Below are the code and all the weights of a small trained network. Each question names an input and a target symbol and asks about switching units off, where a switched-off unit gives its printed mean instead of its output.

import numpy as np


def w(rows, s, z=0):
    codes = np.array(rows[::2]) - 128.0
    scale = np.full(codes.shape[1], s)
    scale[-1] = z or s
    return codes * scale


def f(y):
    return np.maximum(y, 0)


def softmax(a):
    e = np.exp(a - a.max(-1, keepdims=True))
    return e / e.sum(-1, keepdims=True)


def log_softmax(a):
    a = a - a.max(-1, keepdims=True)
    return a - np.log(np.exp(a).sum(-1, keepdims=True))


def net(x, mask):
    ids = ['γηθμξσφψ'.index(c) for c in x.split()]
    T = len(ids)
    res = E[ids] + P[:T]
    u = 0
    for l in range(2):
        r = res
        for j in range(3):
            rows = slice(2 * j, 2 * j + 2)
            q, k, v = (r @ M[l][rows].T for M in (Q, K, V))
            z = softmax(np.where(np.tri(T) > 0, q @ k.T / 2**0.5, -1e9)) @ v
            o = O[l][rows]
            res = res + np.where(mask[u + j], z, o[:, -1]) @ o[:, :-1]
        u += 3
        y = f(res @ A[l][:, :-1].T + A[l][:, -1])
        res = res + np.where(mask[u : u + 4], y, B[l][:, -1]) @ B[l][:, :-1]
        u += 4
    return log_softmax(res[-1] @ U[:, :-1].T + U[:, -1])


Q, K, V, O, A, B = {}, {}, {}, {}, {}, {}
E = w([
[102,71,160,120,84,131],'γ',
[115,117,123,112,82,124],'η',
[12,151,102,23,86,140],'θ',
[211,12,81,214,83,112],'μ',
[145,65,89,105,56,193],'ξ',
[245,151,126,226,71,71],'σ',
[94,124,183,245,123,83],'φ',
[135,169,206,183,63,188],'ψ',
],0.011)
P = w([
[187,118,166,34,254,78],'0',
[128,112,81,88,134,87],'1',
[212,117,199,111,199,116],'2',
[116,107,76,102,86,89],'3',
[116,87,213,127,145,121],'4',
[78,108,62,123,62,105],'5',
[144,87,208,174,131,132],'6',
[46,158,53,157,57,128],'7',
[122,73,203,208,121,165],'8',
[25,127,67,157,32,102],'9',
[85,153,205,177,125,113],'10',
],0.0092)
Q[0] = w([
[104,154,85,154,70,49],'L0H0',
[186,114,157,87,255,171],'L0H0',
[81,97,41,159,20,89],'L0H1',
[195,138,75,81,242,133],'L0H1',
[118,133,152,162,71,176],'L0H2',
[190,183,153,104,211,226],'L0H2',
],0.0076)
K[0] = w([
[125,119,153,165,104,178],'L0H0',
[155,103,146,62,183,7],'L0H0',
[125,155,146,217,62,169],'L0H1',
[166,145,182,109,218,85],'L0H1',
[67,115,78,115,104,98],'L0H2',
[141,61,147,99,217,89],'L0H2',
],0.011)
V[0] = w([
[130,165,104,143,200,42],'L0H0',
[99,91,103,92,199,21],'L0H0',
[79,139,254,149,136,48],'L0H1',
[124,239,178,22,127,195],'L0H1',
[183,60,172,129,192,193],'L0H2',
[224,175,208,116,178,126],'L0H2',
],0.0092)
O[0] = w([
[215,185,177,91,111,111,90],'L0H0',
[156,145,193,73,115,66,150],'L0H0',
[121,161,225,120,89,239,143],'L0H1',
[188,11,106,167,79,171,112],'L0H1',
[83,107,128,136,195,164,26],'L0H2',
[163,153,107,160,188,255,1],'L0H2',
],0.0097,0.0063)
A[0] = w([
[170,178,84,230,89,171,206],'L0N0',
[78,183,114,120,2,150,111],'L0N1',
[67,131,117,76,103,175,52],'L0N2',
[152,172,67,59,126,195,252],'L0N3',
],0.0053,0.0027)
B[0] = w([
[75,255,104,208,147,201,149],'L0N0',
[135,4,40,160,60,53,254],'L0N1',
[44,135,229,116,157,151,159],'L0N2',
[199,103,10,56,68,162,148],'L0N3',
],0.0052,0.0077)
Q[1] = w([
[122,146,183,149,116,90],'L1H0',
[149,99,103,104,66,80],'L1H0',
[78,149,144,193,108,130],'L1H1',
[193,105,174,147,215,185],'L1H1',
[51,106,51,93,2,90],'L1H2',
[85,137,207,195,23,35],'L1H2',
],0.0085)
K[1] = w([
[110,126,41,146,194,25],'L1H0',
[106,127,175,239,71,78],'L1H0',
[68,154,111,134,30,54],'L1H1',
[178,139,88,3,167,194],'L1H1',
[132,96,177,254,59,75],'L1H2',
[95,246,66,198,69,66],'L1H2',
],0.0058)
V[1] = w([
[172,168,63,137,101,119],'L1H0',
[79,55,178,93,119,172],'L1H0',
[95,159,209,189,152,172],'L1H1',
[134,143,32,118,202,139],'L1H1',
[35,124,162,90,205,98],'L1H2',
[77,2,141,102,97,109],'L1H2',
],0.0095)
O[1] = w([
[196,91,60,73,93,159,133],'L1H0',
[9,171,124,217,85,140,140],'L1H0',
[137,208,127,213,24,113,40],'L1H1',
[84,162,49,164,231,98,29],'L1H1',
[44,229,210,164,114,3,119],'L1H2',
[17,35,222,101,134,122,254],'L1H2',
],0.0071,0.013)
A[1] = w([
[178,74,122,222,160,71,122],'L1N0',
[167,143,150,59,154,220,21],'L1N1',
[145,194,105,124,1,84,198],'L1N2',
[163,153,74,72,114,73,254],'L1N3',
],0.0075,0.0022)
B[1] = w([
[68,190,113,40,116,219,148],'L1N0',
[182,84,169,193,173,91,165],'L1N1',
[155,126,108,254,156,97,255],'L1N2',
[180,211,115,74,108,195,180],'L1N3',
],0.007,0.0093)
U = w([
[88,179,190,110,138,216,180],'γ',
[153,122,146,119,160,145,104],'η',
[177,82,188,72,129,165,29],'θ',
[147,173,127,76,170,58,66],'μ',
[110,92,81,159,254,88,253],'ξ',
[179,138,66,75,83,140,181],'σ',
[175,126,88,173,67,45,177],'φ',
[83,93,46,204,122,229,218],'ψ',
],0.0072,0.004)

Each question gives the input, a string of symbols that net reads in full, and the target symbol t.
The units are the heads (2 rows each of Q, K, V and O) and the neurons (one row each of A and B). Each row of codes is followed by its name. A weight is (code - 128) times the scale printed after its matrix; where a second scale follows, it is the last column's (O, A, B and U).
mask holds one flag per unit, layer by layer, with each layer's heads first. A switched-off unit (its flag False) gives its mean, the last column of its rows in O or B, instead of its output. The means were averaged over made-up inputs and are rounded, as every weight is.
A unit's drop is (log p(t) with every unit on - log p(t) with that unit switched off) / (log p(t) with every unit on - log p(t) with every unit switched off).
The circuit of an input: a set's keep is (log p(t) with only the set's units on - log p(t) with every unit switched off) / (log p(t) with every unit on - log p(t) with every unit switched off). Starting from the 12 units with the biggest drops (on a tie, the unit counted first), units are removed one at a time, each time the one whose removal leaves the highest keep (on an exact tie, the one counted first), for as long as the keep stays at least 0.8.
circuit, biggest first: the units of the circuit, biggest drop first
unit that matters most: the unit with the biggest drop
top k neurons: the k neurons with the biggest drops, biggest first
which heads matter: for each layer, one digit per head in row order, 1 if its drop is at least 0.15 and else 0, layers parted by /
input θ ξ φ μ σ θ μ φ ξ ξ, target φ: circuit, biggest first : L0H2; L1N2
input θ θ γ φ μ φ φ θ ξ φ φ, target θ: top 2 neurons : L0N1; L1N2
input θ θ σ ψ, target ψ: top neuron : L0N0
input γ θ θ μ ξ ψ, target ψ: which heads matter : 100 / 000
input γ σ η θ, target σ: which heads matter : 000 / 001
input γ θ θ θ θ φ φ φ η, target φ: which heads matter : 010 / 011
input θ θ σ, target θ: circuit, biggest first : L0H1; L1H2
input θ θ θ σ ψ μ η, target σ: circuit, biggest first : L1H2; L0H1; L1H0; L1N3
input θ θ θ σ, target σ: which heads matter : 000 / 001
input γ θ θ θ φ σ θ θ θ θ, target θ: circuit, biggest first : L1H1; L0N1; L0H2; L1H2
input γ θ ψ, target γ: circuit, biggest first : L0H2; L0N1
input σ θ μ ξ θ η θ θ, target θ: circuit, biggest first : L0H2; L1H1; L1H2
input θ σ θ θ θ φ θ θ φ θ ψ, target θ: which heads matter : 001 / 011
input θ γ θ ψ μ σ, target ψ: circuit, biggest first : L0H0; L1H2
input γ γ ξ, target γ: top neuron : L0N1
input σ θ σ θ ξ θ σ θ ξ θ, target ξ: circuit, biggest first : L0H0; L0N1; L1H1; L0H1
input φ θ ξ ξ θ θ θ, target ξ: circuit, biggest first : L0H1; L1H1; L0H0
input φ ψ φ φ, target ψ: circuit, biggest first : L0H2; L0H0
input θ θ φ θ, target φ: which heads matter : 001 / 010
input ξ φ σ μ θ θ, target μ: unit that matters most : L0H2
input θ θ θ γ ξ ξ, target ξ: which heads matter : 110 / 010
input φ φ γ, target φ: which heads matter : 110 / 011
input μ θ φ φ ψ θ, target ψ: top 3 neurons : L0N2; L1N2; L1N1
input φ θ γ ξ θ ξ θ θ γ, target ξ: top 2 neurons : L0N1; L1N3
